Below are the code and all the weights of a small trained network. Each question names an input and a target symbol and asks about switching units off, where a switched-off unit gives its printed mean instead of its output.

import numpy as np


def w(rows, s, z=0):
    codes = np.array(rows[::2]) - 128.0
    scale = np.full(codes.shape[1], s)
    scale[-1] = z or s
    return codes * scale


def norm(h):
    return h / np.sqrt((h * h).mean(-1, keepdims=True) + 1e-5)


def f(y):
    return np.maximum(y, 0)


def softmax(a):
    e = np.exp(a - a.max(-1, keepdims=True))
    return e / e.sum(-1, keepdims=True)


def log_softmax(a):
    a = a - a.max(-1, keepdims=True)
    return a - np.log(np.exp(a).sum(-1, keepdims=True))


def net(x, mask):
    ids = ['αβγδεζθλμξπτφψω'.index(c) for c in x.split()]
    T = len(ids)
    res = E[ids] + P[:T]
    r = norm(res)
    for j in range(2):
        rows = slice(3 * j, 3 * j + 3)
        q, k, v = (r @ M[0][rows].T for M in (Q, K, V))
        z = softmax(np.where(np.tri(T) > 0, q @ k.T / 3**0.5, -1e9)) @ v
        o = O[0][rows]
        res = res + np.where(mask[j], z, o[:, -1]) @ o[:, :-1]
    y = f(norm(res) @ A[0][:, :-1].T + A[0][:, -1])
    res = res + np.where(mask[2:6], y, B[0][:, -1]) @ B[0][:, :-1]
    return log_softmax(norm(res)[-1] @ U[:, :-1].T + U[:, -1])


Q, K, V, O, A, B = {}, {}, {}, {}, {}, {}
E = w([
[78,128,149,70,150],'α',
[150,199,103,145,100],'β',
[138,185,21,39,144],'γ',
[73,132,144,69,144],'δ',
[86,104,143,136,121],'ε',
[97,174,205,133,71],'ζ',
[39,29,104,149,124],'θ',
[76,115,164,147,144],'λ',
[2,87,209,71,169],'μ',
[126,88,168,78,57],'ξ',
[134,128,168,84,167],'π',
[82,76,175,64,162],'τ',
[178,92,121,140,140],'φ',
[134,108,169,101,77],'ψ',
[81,169,71,104,45],'ω',
],0.019)
P = w([
[89,241,1,97,41],'0',
[97,230,36,88,71],'1',
[117,223,61,79,87],'2',
[124,183,72,92,87],'3',
[141,161,83,86,102],'4',
[150,149,103,95,106],'5',
[158,136,116,105,106],'6',
[155,126,145,103,102],'7',
[172,115,146,101,116],'8',
[188,112,154,100,112],'9',
],0.0048)
Q[0] = w([
[145,222,125,71,107],'head 1',
[160,107,144,96,139],'head 1',
[205,141,62,161,123],'head 1',
[110,130,229,169,65],'head 2',
[168,116,76,190,63],'head 2',
[6,22,254,126,69],'head 2',
],0.0098)
K[0] = w([
[107,186,134,183,161],'head 1',
[91,153,149,165,193],'head 1',
[53,95,38,117,139],'head 1',
[183,143,225,158,35],'head 2',
[94,187,106,245,98],'head 2',
[167,56,245,164,173],'head 2',
],0.011)
V[0] = w([
[157,69,127,132,87],'head 1',
[93,163,61,129,145],'head 1',
[128,63,81,161,116],'head 1',
[174,45,63,71,91],'head 2',
[136,255,141,167,10],'head 2',
[67,69,94,167,33],'head 2',
],0.0063)
O[0] = w([
[168,110,186,114,21,55],'head 1',
[94,98,119,169,172,251],'head 1',
[88,132,173,178,193,61],'head 1',
[52,103,102,14,254,176],'head 2',
[207,60,208,78,124,219],'head 2',
[114,33,89,120,108,129],'head 2',
],0.0054,0.0032)
A[0] = w([
[181,79,136,237,46,125],'neuron 1',
[204,197,133,106,150,5],'neuron 2',
[167,25,163,114,176,133],'neuron 3',
[105,168,147,3,195,175],'neuron 4',
],0.0077,0.0018)
B[0] = w([
[119,196,121,192,255,161],'neuron 1',
[178,103,6,204,57,173],'neuron 2',
[185,39,93,188,64,153],'neuron 3',
[160,98,231,148,181,255],'neuron 4',
],0.0069,0.0077)
U = w([
[202,198,65,185,51,179],'α',
[147,131,121,124,108,54],'β',
[166,208,198,111,34,163],'γ',
[216,148,210,136,191,42],'δ',
[75,43,27,133,108,71],'ε',
[231,43,89,189,178,2],'ζ',
[97,144,73,75,8,78],'θ',
[125,169,108,236,195,76],'λ',
[113,148,102,164,114,111],'μ',
[141,105,129,118,97,130],'ξ',
[74,213,126,121,66,134],'π',
[120,157,39,72,179,253],'τ',
[54,127,203,58,157,54],'φ',
[178,77,164,58,37,155],'ψ',
[134,124,114,145,110,141],'ω',
],0.014,0.0039)

Each question gives the input, a string of symbols that net reads in full, and the target symbol t.
The units are the heads (3 rows each of Q, K, V and O) and the neurons (one row each of A and B). Each row of codes is followed by its name. A weight is (code - 128) times the scale printed after its matrix; where a second scale follows, it is the last column's (O, A, B and U).
mask holds one flag per unit, heads first, then neurons. A switched-off unit (its flag False) gives its mean, the last column of its rows in O or B, instead of its output. The means were averaged over made-up inputs and are rounded, as every weight is.
A unit's drop is (log p(t) with every unit on - log p(t) with that unit switched off) / (log p(t) with every unit on - log p(t) with every unit switched off).
The circuit of an input: a set's keep is (log p(t) with only the set's units on - log p(t) with every unit switched off) / (log p(t) with every unit on - log p(t) with every unit switched off). Starting from all 6 units, units are removed one at a time, each time the one whose removal leaves the highest keep (on an exact tie, the one counted first), for as long as the keep stays at least 0.8.
circuit, biggest first: the units of the circuit, biggest drop first
top k neurons: the k neurons with the biggest drops, biggest first
heads that matter: for each layer, one digit per head in row order, 1 if its drop is at least 0.15 and else 0, layers parted by /
drop when u is switched off: that unit's drop, to one decimal
input γ γ ω ψ θ φ λ, target φ: heads that matter -> 11
input ε γ γ ε ζ γ β ε, target ε: circuit, biggest first -> neuron 4
input ξ λ θ γ ε λ ε ε, target λ: heads that matter -> 01
input ε λ τ β ψ λ, target ψ: circuit, biggest first -> head 1; neuron 1
input γ γ δ γ γ ε ε π ε, target π: circuit, biggest first -> head 2; neuron 4; head 1
input ε ε ζ ε, target ζ: heads that matter -> 01
input ε ε π β ε, target π: circuit, biggest first -> head 2; neuron 4; neuron 2
input λ ψ ζ γ φ ε, target φ: circuit, biggest first -> head 2; head 1; neuron 2
input α γ γ μ γ γ π π λ, target π: circuit, biggest first -> head 2; neuron 4; head 1
input γ ε γ λ ε γ λ, target λ: top 2 neurons -> neuron 1; neuron 4
input γ γ γ φ ε ε β α ε ε, target ε: drop when head 2 is switched off -> 0.6
input λ φ ε ε, target φ: drop when neuron 1 is switched off -> -0.1
input ξ γ π γ δ ω β γ λ ε, target λ: drop when neuron 2 is switched off -> 0.0
input γ μ β γ ε π λ, target π: top neuron -> neuron 4
